Below are the code and all the weights of a small trained network. Each question names an input and a class and asks about switching units off, where a switched-off unit gives its printed mean instead of its output.

import numpy as np


def w(rows, s, z=0):
    codes = np.array(rows[::2]) - 128.0
    scale = np.full(codes.shape[1], s)
    scale[-1] = z or s
    return codes * scale


def f(y):
    return np.maximum(y, 0)


def log_softmax(a):
    a = a - a.max(-1, keepdims=True)
    return a - np.log(np.exp(a).sum(-1, keepdims=True))


def net(x, mask):
    res = np.array(x, float).reshape(1, 5) / 4 @ E
    y = f(res @ A[0][:, :-1].T + A[0][:, -1])
    res = res + np.where(mask, y, B[0][:, -1]) @ B[0][:, :-1]
    return log_softmax(res[-1] @ U[:, :-1].T + U[:, -1])


A, B = {}, {}
E = w([
[34,101,59,170,128,59,107,138,110,145],'x0',
[94,138,155,138,69,143,130,33,48,210],'x1',
[160,147,112,122,132,136,56,155,60,194],'x2',
[76,58,169,113,253,126,116,54,88,134],'x3',
[134,105,212,208,68,123,96,175,157,162],'x4',
],0.013)
A[0] = w([
[53,44,180,195,137,66,161,110,145,114,180],'neuron 1',
[103,59,116,137,187,160,217,136,111,103,188],'neuron 2',
[135,179,107,102,202,141,122,94,173,76,174],'neuron 3',
[139,129,116,168,157,102,2,131,43,182,232],'neuron 4',
[143,116,141,89,175,151,126,130,88,97,131],'neuron 5',
[78,219,175,133,155,183,38,70,91,149,145],'neuron 6',
[102,117,123,192,114,147,196,101,61,87,153],'neuron 7',
[54,86,70,109,163,123,71,136,98,128,188],'neuron 8',
[180,135,117,75,178,226,189,151,112,157,218],'neuron 9',
[208,158,136,158,42,226,109,111,102,190,252],'neuron 10',
[133,148,60,136,124,51,118,130,174,57,181],'neuron 11',
[121,212,156,132,121,188,171,111,123,66,173],'neuron 12',
[50,132,143,157,135,65,81,160,88,167,204],'neuron 13',
],0.01,0.0041)
B[0] = w([
[196,43,186,193,222,80,208,73,164,99,240],'neuron 1',
[160,96,109,47,219,160,155,135,189,133,207],'neuron 2',
[112,113,100,92,189,153,71,194,199,39,206],'neuron 3',
[185,184,98,225,203,119,32,82,36,202,236],'neuron 4',
[130,92,144,62,224,239,30,78,126,129,181],'neuron 5',
[130,118,163,149,132,167,92,32,65,162,208],'neuron 6',
[118,116,143,125,101,96,157,143,150,111,178],'neuron 7',
[182,148,57,125,177,105,122,113,132,192,214],'neuron 8',
[128,106,162,64,102,255,73,129,156,86,215],'neuron 9',
[107,170,212,148,34,189,192,134,90,151,251],'neuron 10',
[98,164,63,194,144,108,205,218,138,43,201],'neuron 11',
[78,121,160,84,92,212,157,183,151,51,187],'neuron 12',
[173,104,136,158,154,59,83,131,113,158,222],'neuron 13',
],0.0078,0.016)
U = w([
[117,169,195,135,2,220,193,165,151,123,251],'0',
[79,139,250,212,89,127,62,105,49,231,2],'1',
[51,205,48,157,139,35,190,208,204,46,195],'2',
[222,161,3,199,153,98,39,153,94,175,149],'3',
[142,17,177,183,152,48,174,104,201,140,134],'4',
[110,116,83,48,168,217,56,126,173,94,9],'5',
],0.0078,0.00095)

Each question gives the input, the list of numbers given to net, and the class t.
The units are the neurons (one row each of A and B). Each row of codes is followed by its name. A weight is (code - 128) times the scale printed after its matrix; where a second scale follows, it is the last column's (A, B and U).
mask holds one flag per neuron, in row order. A switched-off neuron (its flag False) gives its mean, the last column of its row in B, instead of its output. The means were averaged over made-up inputs and are rounded, as every weight is.
A unit's drop is (log p(t) with every unit on - log p(t) with that unit switched off) / (log p(t) with every unit on - log p(t) with every unit switched off).
The circuit of an input: a set's keep is (log p(t) with only the set's units on - log p(t) with every unit switched off) / (log p(t) with every unit on - log p(t) with every unit switched off). Starting from the 12 units with the biggest drops (on a tie, the unit counted first), units are removed one at a time, each time the one whose removal leaves the highest keep (on an exact tie, the one counted first), for as long as the keep stays at least 0.8.
circuit, biggest first: the units of the circuit, biggest drop first
top k neurons: the k neurons with the biggest drops, biggest first
drop when u is switched off: that unit's drop, to one decimal
input [-8,3,-4,5,7], class 0: circuit, biggest first => [neuron 4; neuron 10]
input [-4,7,3,-6,4], class 0: circuit, biggest first => [neuron 10]
input [-8,2,-3,6,8], class 0: top 3 neurons => [neuron 4; neuron 13; neuron 10]
input [1,6,1,8,-6], class 3: top 3 neurons => [neuron 4; neuron 8; neuron 12]
input [3,1,3,7,7], class 3: circuit, biggest first => [neuron 4; neuron 10]
input [6,2,-8,-5,1], class 2: top 2 neurons => [neuron 11; neuron 6]
input [2,2,0,2,1], class 3: top 4 neurons => [neuron 10; neuron 12; neuron 4; neuron 9]
input [-8,-8,-7,8,7], class 5: top 2 neurons => [neuron 3; neuron 5]
input [8,1,-1,8,-7], class 3: top 2 neurons => [neuron 8; neuron 4]
input [-8,5,-2,2,5], class 0: drop when neuron 4 is switched off => 0.1
input [5,1,-3,4,-5], class 4: drop when neuron 9 is switched off => 0.2
input [6,-8,-3,0,2], class 2: drop when neuron 11 is switched off => 1.2
